Here is a tiny trained network, its code and every weight. The questions are about switching its units off for an input and a class, where a switched-off unit gives its printed mean instead of its output.

import numpy as np


def w(rows, s, z=0):
    codes = np.array(rows[::2]) - 128.0
    scale = np.full(codes.shape[1], s)
    scale[-1] = z or s
    return codes * scale


def f(y):
    return np.maximum(y, 0)


def log_softmax(a):
    a = a - a.max(-1, keepdims=True)
    return a - np.log(np.exp(a).sum(-1, keepdims=True))


def net(x, mask):
    res = np.array(x, float).reshape(1, 3) / 4 @ E
    y = f(res @ A[0][:, :-1].T + A[0][:, -1])
    res = res + np.where(mask, y, B[0][:, -1]) @ B[0][:, :-1]
    return log_softmax(res[-1] @ U[:, :-1].T + U[:, -1])


A, B = {}, {}
E = w([
[163,141,244,87,218,121,75],'x0',
[82,254,139,99,36,63,103],'x1',
[46,119,119,97,243,59,211],'x2',
],0.0089)
A[0] = w([
[115,205,156,93,79,50,133,122],'n0',
[126,73,117,128,170,151,155,101],'n1',
[156,50,109,191,164,155,124,91],'n2',
[88,119,30,178,97,132,161,106],'n3',
[174,124,136,144,96,164,100,124],'n4',
[160,135,196,67,166,97,85,89],'n5',
[165,71,126,140,156,199,145,89],'n6',
[201,134,137,172,96,150,101,103],'n7',
[78,102,104,84,150,86,190,82],'n8',
[87,133,101,129,203,69,187,104],'n9',
[139,107,174,90,159,137,105,96],'n10',
[153,140,137,150,91,163,66,88],'n11',
[126,120,86,142,104,107,143,134],'n12',
[87,179,131,121,77,85,95,94],'n13',
[85,128,110,93,189,74,182,79],'n14',
[99,115,68,162,77,136,186,66],'n15',
[147,47,135,168,137,154,135,124],'n16',
[156,128,117,121,105,152,98,86],'n17',
[177,144,131,179,94,191,109,102],'n18',
[88,128,144,100,189,67,216,135],'n19',
[110,111,37,175,93,136,186,96],'n20',
[135,134,146,134,131,130,142,254],'n21',
[156,134,249,88,171,118,88,106],'n22',
[134,141,216,103,170,140,103,84],'n23',
[145,95,120,148,155,182,145,101],'n24',
[97,202,144,65,91,78,96,88],'n25',
[131,62,157,126,134,157,140,127],'n26',
[172,122,104,123,114,175,67,152],'n27',
[186,104,159,170,72,158,78,94],'n28',
[168,102,115,125,166,147,143,154],'n29',
],0.012,0.015)
B[0] = w([
[105,178,166,166,172,52,171,210],'n0',
[67,186,173,131,126,65,159,166],'n1',
[76,184,188,147,137,82,179,179],'n2',
[186,63,160,156,83,199,145,188],'n3',
[101,121,94,82,106,97,91,182],'n4',
[167,48,167,142,60,203,183,173],'n5',
[46,195,177,155,146,93,169,176],'n6',
[111,134,132,68,82,108,87,180],'n7',
[90,108,136,64,67,128,92,167],'n8',
[95,108,109,76,75,104,69,190],'n9',
[137,107,176,148,72,147,150,156],'n10',
[89,127,117,77,94,113,111,172],'n11',
[165,114,132,152,122,154,131,163],'n12',
[86,181,161,155,156,74,183,183],'n13',
[82,130,128,63,64,117,77,177],'n14',
[157,65,205,148,38,210,177,164],'n15',
[103,173,162,149,164,74,159,183],'n16',
[96,109,144,97,80,131,108,147],'n17',
[71,99,123,62,92,117,82,184],'n18',
[128,134,82,75,67,107,59,210],'n19',
[197,53,182,154,68,172,160,183],'n20',
[221,119,17,177,255,88,68,253],'n21',
[191,56,161,147,74,209,160,199],'n22',
[174,60,201,137,57,203,173,168],'n23',
[85,158,171,152,145,88,159,161],'n24',
[65,168,202,172,164,65,182,191],'n25',
[114,175,132,146,143,86,157,169],'n26',
[131,126,113,106,121,90,97,199],'n27',
[93,126,124,68,77,119,85,192],'n28',
[123,169,124,151,158,97,139,181],'n29',
],0.0099,0.015)
U = w([
[68,132,131,11,102,106,5,104],'0',
[49,218,181,184,167,71,241,82],'1',
[198,62,175,154,101,217,201,122],'2',
[238,143,17,187,245,91,35,248],'3',
[89,162,112,116,161,195,131,102],'4',
[125,159,91,104,170,173,142,97],'5',
],0.013,0.011)

Each question gives the input, the list of numbers given to net, and the class t.
The units are the neurons (one row each of A and B). Each row of codes is followed by its name. A weight is (code - 128) times the scale printed after its matrix; where a second scale follows, it is the last column's (A, B and U).
mask holds one flag per neuron, in row order. A switched-off neuron (its flag False) gives its mean, the last column of its row in B, instead of its output. The means were averaged over made-up inputs and are rounded, as every weight is.
A unit's drop is (log p(t) with every unit on - log p(t) with that unit switched off) / (log p(t) with every unit on - log p(t) with every unit switched off).
most important unit: the unit with the biggest drop
top k neurons: the k neurons with the biggest drops, biggest first
drop of u: that unit's drop, to one decimal
input [3,-6,8], class 0: most important unit	n19
input [8,-5,-7], class 2: top 4 neurons	n22, n23, n5, n19
input [-4,-1,-2], class 2: top 2 neurons	n20, n3
input [-7,-1,-6], class 2: top 2 neurons	n20, n3
input [-4,-3,-1], class 2: top 3 neurons	n20, n0, n3
input [7,6,3], class 2: top 3 neurons	n22, n5, n23
input [3,-7,-7], class 0: top 2 neurons	n28, n18
input [7,-7,-1], class 1: top 2 neurons	n6, n2
input [-6,-6,-4], class 1: top 4 neurons	n2, n6, n16, n22
input [3,8,-6], class 1: top 2 neurons	n25, n0
input [-7,3,8], class 0: drop of n19	0.2
input [-5,4,2], class 2: drop of n20	0.1
input [4,0,1], class 2: drop of n5	0.1
